Each row has a name. Each question is about the rows just above it. Places in a row count from 0.

(100): [  3.0  20.3   2.6  16.2   3.0  24.9   9.7   5.7   1.3   5.2   3.1   3.2
   7.2  14.8  93.9  25.8   3.4   1.0  -1.2  14.7   5.9  12.2  14.8   2.1
   1.4   3.8 -20.3  -1.4  -1.0   1.9  -0.3 -15.5 -43.7  25.1]
(32): [  3.0  20.3   2.6  16.2   3.0  24.9   9.7   5.7   1.3   5.2   3.1   3.2
   7.2  14.8  93.9  25.8   3.4   1.0  -1.2  14.7   5.9  12.2  14.8   2.1
   1.4   3.8  20.7   7.2   3.5   8.3   6.2  13.3 -43.8  25.1]
(31): [  6.8  10.0   1.8 -25.4   8.7 -30.8  38.4   6.8   9.4   2.8   3.1   3.2
   7.2  14.7  46.0  13.0   9.5   6.4  -0.5   7.5   3.9   5.9   7.6  -1.2
   1.3   3.8  20.7   2.5   2.8   5.8   3.3 -24.6   4.1  75.8]
One entry of (32) was changed: [  3.0  20.3   2.6  16.2   3.0  24.9   9.7   5.7   1.3   5.2   3.1   3.2
   7.2  14.8  93.9  25.8   3.4   1.0  -1.2  14.7   5.9  12.2  14.8   2.1
   1.4   3.8  20.7   7.2   3.5   8.3   6.2  13.2 -43.8  25.1]. Where, and from what?
31, [13.3]
Changed (31): [  6.8   9.9   1.8 -25.4   8.7 -30.8  38.4   6.8   9.4   2.8   3.1   3.2
   7.2  14.7  46.0  13.0   9.5   6.4  -0.5   7.5   3.9   5.9   7.6  -1.2
   1.3   3.8  20.7   2.5   2.8   5.8   3.3 -24.6   4.1  75.8]. Place and old value:
1, [10.0]
One entry of (32) was changed: [  3.0  20.3   2.6  16.2   3.0  24.9   9.7   5.7   1.3   5.2   3.1   3.2
   7.2  14.8  93.9  25.8   3.4   1.0  -1.2  14.7   5.8  12.2  14.8   2.1
   1.4   3.8  20.7   7.2   3.5   8.3   6.2  13.3 -43.8  25.1]. Where, and from what?
20, [5.9]
After [7.2 3.5], its row goes on with
[  8.3   6.2  13.3 -43.8  25.1]
Go on from [ 1.4  3.8 20.7] to the end of its row.
[  7.2   3.5   8.3   6.2  13.3 -43.8  25.1]
Go on from [3.5 8.3] to the end of its row.
[  6.2  13.3 -43.8  25.1]
Changed (31): [  6.8  10.0   1.8 -25.4   8.7 -30.8  38.4   6.8   9.4   2.8   3.1   3.2
   7.2  14.7  46.0  13.0   9.5   6.4  -0.5   7.5   3.9   5.9   7.6  -1.2
   1.4   3.8  20.7   2.5   2.8   5.8   3.3 -24.6   4.1  75.8]. Place and old value:
24, [1.3]

(31): [  2.6   1.1   7.4  -6.6 -29.0 -12.9 -10.8]
(32): [-51.4 -50.8 -39.0 -68.9  29.3 -90.6 -82.1]
(100): [10.0 10.2 13.5  5.2 32.6 -0.8  1.7]
(178): [-21.0 -24.1 -28.1 -17.0  -7.5 -14.1 -27.2]
(179): [  0.5   0.5   0.4   0.7  -0.4 -24.3 -26.1]
(185): [ 0.5  0.5  0.4  0.8 -0.4  0.9  1.0]
(180): [ 4.6  4.8  6.7  1.7 17.6 -1.8  0.1]
Where does [ 4.6  4.8  6.7  1.7 17.6 -1.8  0.2] differ from (180), and what was there?
6, [0.1]
After [0.4 0.7], its row goes on with
[ -0.4 -24.3 -26.1]

(180): [-73.3  76.6 -84.7  35.6 -60.0]
(32): [ -6.4  34.3   8.4   6.2 -95.2]
(124): [-67.3 -44.5 -76.6  91.1 -95.2]
(185): [ 81.8  90.5  22.5  -5.6 -75.0]
(179): [ -5.1 -90.9  38.0  -6.2  42.3]
(100): [ 50.0 -18.3  15.6 -56.1 -54.4]
(148): [-6.5 90.6 -6.7  6.2 55.2]
(62): [-62.0 -85.4  -6.7  92.4  18.6]
(211): [-19.2 -95.1 -76.5  91.1  25.6]
(178): [ 12.8  90.5  -6.7  92.5 -75.0]
After [-6.7 92.4], its row goes on with
[18.6]
Go on from [81.8 90.5 22.5] to the end of its row.
[ -5.6 -75.0]
After [-6.5 90.6 -6.7  6.2], its row goes on with
[55.2]
Go on from [90.5 -6.7] to the end of its row.
[ 92.5 -75.0]
Go on from [-76.6  91.1] to the end of its row.
[-95.2]
Changed (179): [ -5.1 -90.8  38.0  -6.2  42.3]. Place and old value:
1, [-90.9]

(100): [-29.1 -64.2 -57.1   9.9 -11.7 -78.4  26.0  15.6 -41.4  91.0]
(178): [-78.2   8.2   6.3   1.8  69.8 -60.8   7.7  -2.4  -3.2  58.9]
(62): [  0.5  -3.6 -31.7 -51.7 -18.9 -12.4 -41.8  -2.6   8.3  30.9]
(206): [  0.5  -3.6 -31.7 -51.7 -18.9 -12.4 -41.8  -2.6   8.3 -58.0]
One entry of (100) was changed: [-29.1 -64.2 -57.1   9.9 -11.7 -78.4  26.0  15.6 -41.4  90.9]. Where, and from what?
9, [91.0]
The rest of the row after [-64.2 -57.1   9.9 -11.7]:
[-78.4  26.0  15.6 -41.4  91.0]
Changed (206): [  0.5  -3.6 -31.7 -51.7 -18.9 -12.4 -41.7  -2.6   8.3 -58.0]. Place and old value:
6, [-41.8]
The rest of the row after [-64.2 -57.1]:
[  9.9 -11.7 -78.4  26.0  15.6 -41.4  91.0]
Changed (62): [  0.5  -3.6 -31.8 -51.7 -18.9 -12.4 -41.8  -2.6   8.3  30.9]. Place and old value:
2, [-31.7]

(211): [-31.9 -21.8  63.9 -46.9 -26.8 -31.9  -1.0]
(32): [  2.3 -30.2  20.1  21.2 -37.4   2.3  -1.0]
(124): [  2.3 -30.2  49.3 -24.2  -5.5   2.3  11.6]
(148): [  2.3 -38.6  34.7  21.2 -37.4  19.3  24.1]
(185): [ 70.5 -13.5  93.2 -12.8 -16.2  70.5 -38.8]
(179): [ 19.3 -38.5  34.7  21.2 -37.4  19.3  -1.0]
(31): [ 53.5  11.5  -9.2  -1.5  15.6  53.5 -38.8]
After [ 49.3 -24.2  -5.5], its row goes on with
[ 2.3 11.6]
After [-38.5  34.7  21.2], its row goes on with
[-37.4  19.3  -1.0]
Changed (32): [  2.3 -30.3  20.1  21.2 -37.4   2.3  -1.0]. Place and old value:
1, [-30.2]
Go on from [-38.5  34.7  21.2 -37.4  19.3] to the end of its row.
[-1.0]

(211): [ 84.5  38.0  70.8  59.7  14.3   0.0  48.4 -95.1 -35.3 -25.3  29.0  20.0
  13.3  61.6]
(206): [ 58.7  47.0  66.3  83.3 -35.2   0.0  48.4 -95.1 -35.2 -25.3 -32.7  13.9
  49.4  71.6]
(32): [ 58.7  14.7  57.2  83.3 -35.2   0.0  48.4 -95.1 -35.2 -25.3  29.0  20.0
  13.4  71.6]
(178): [ 58.7  47.0  66.3  83.3 -35.2   0.0  48.5 -95.1 -35.2 -25.3 -32.7  13.9
  49.4  71.6]
One entry of (211) was changed: [ 84.5  38.0  70.8  59.7  14.3   0.0  48.3 -95.1 -35.3 -25.3  29.0  20.0
  13.3  61.6]. Where, and from what?
6, [48.4]
Go on from [70.8 59.7] to the end of its row.
[ 14.3   0.0  48.4 -95.1 -35.3 -25.3  29.0  20.0  13.3  61.6]
One entry of (206) was changed: [ 58.7  47.0  66.3  83.3 -35.2   0.0  48.4 -95.1 -35.2 -25.3 -32.6  13.9
  49.4  71.6]. Where, and from what?
10, [-32.7]
The rest of the row after [29.0 20.0 13.3]:
[61.6]
The rest of the row after [ 14.7  57.2  83.3 -35.2   0.0]:
[ 48.4 -95.1 -35.2 -25.3  29.0  20.0  13.4  71.6]

(211): [-62.3 -26.5  15.6  23.1  24.8]
(100): [-52.9 -38.9 -42.7  -6.6  -8.1]
(180): [ 11.0 -95.9 -26.5  -1.4 -24.6]
(124): [-62.3 -26.5  15.5  23.1  24.7]
(62): [-71.3 -46.0 -50.7  -5.0  -0.6]
(185): [-14.7 -91.7  15.5  23.3 -18.8]
(31): [ 30.0   7.7  -3.1  -6.8 -62.3]
(206): [  2.5  29.2 -16.4 -12.1 -44.0]
(179): [ 19.4 -26.8  44.9  21.6  31.7]
(32): [-62.3 -26.5  15.6  23.1  24.7]
(178): [ 53.2  43.4   6.4 -12.2 -14.0]
Whose row is [ 19.4 -26.8  44.9  21.6  31.7]?
(179)
Go on from [-14.7 -91.7  15.5  23.3] to the end of its row.
[-18.8]
The row with [-71.3 -46.0 -50.7  -5.0  -0.6] is
(62)
One entry of (185) was changed: [-14.7 -91.6  15.5  23.3 -18.8]. Where, and from what?
1, [-91.7]
One entry of (179) was changed: [ 19.4 -26.8  44.9  21.6  31.8]. Where, and from what?
4, [31.7]

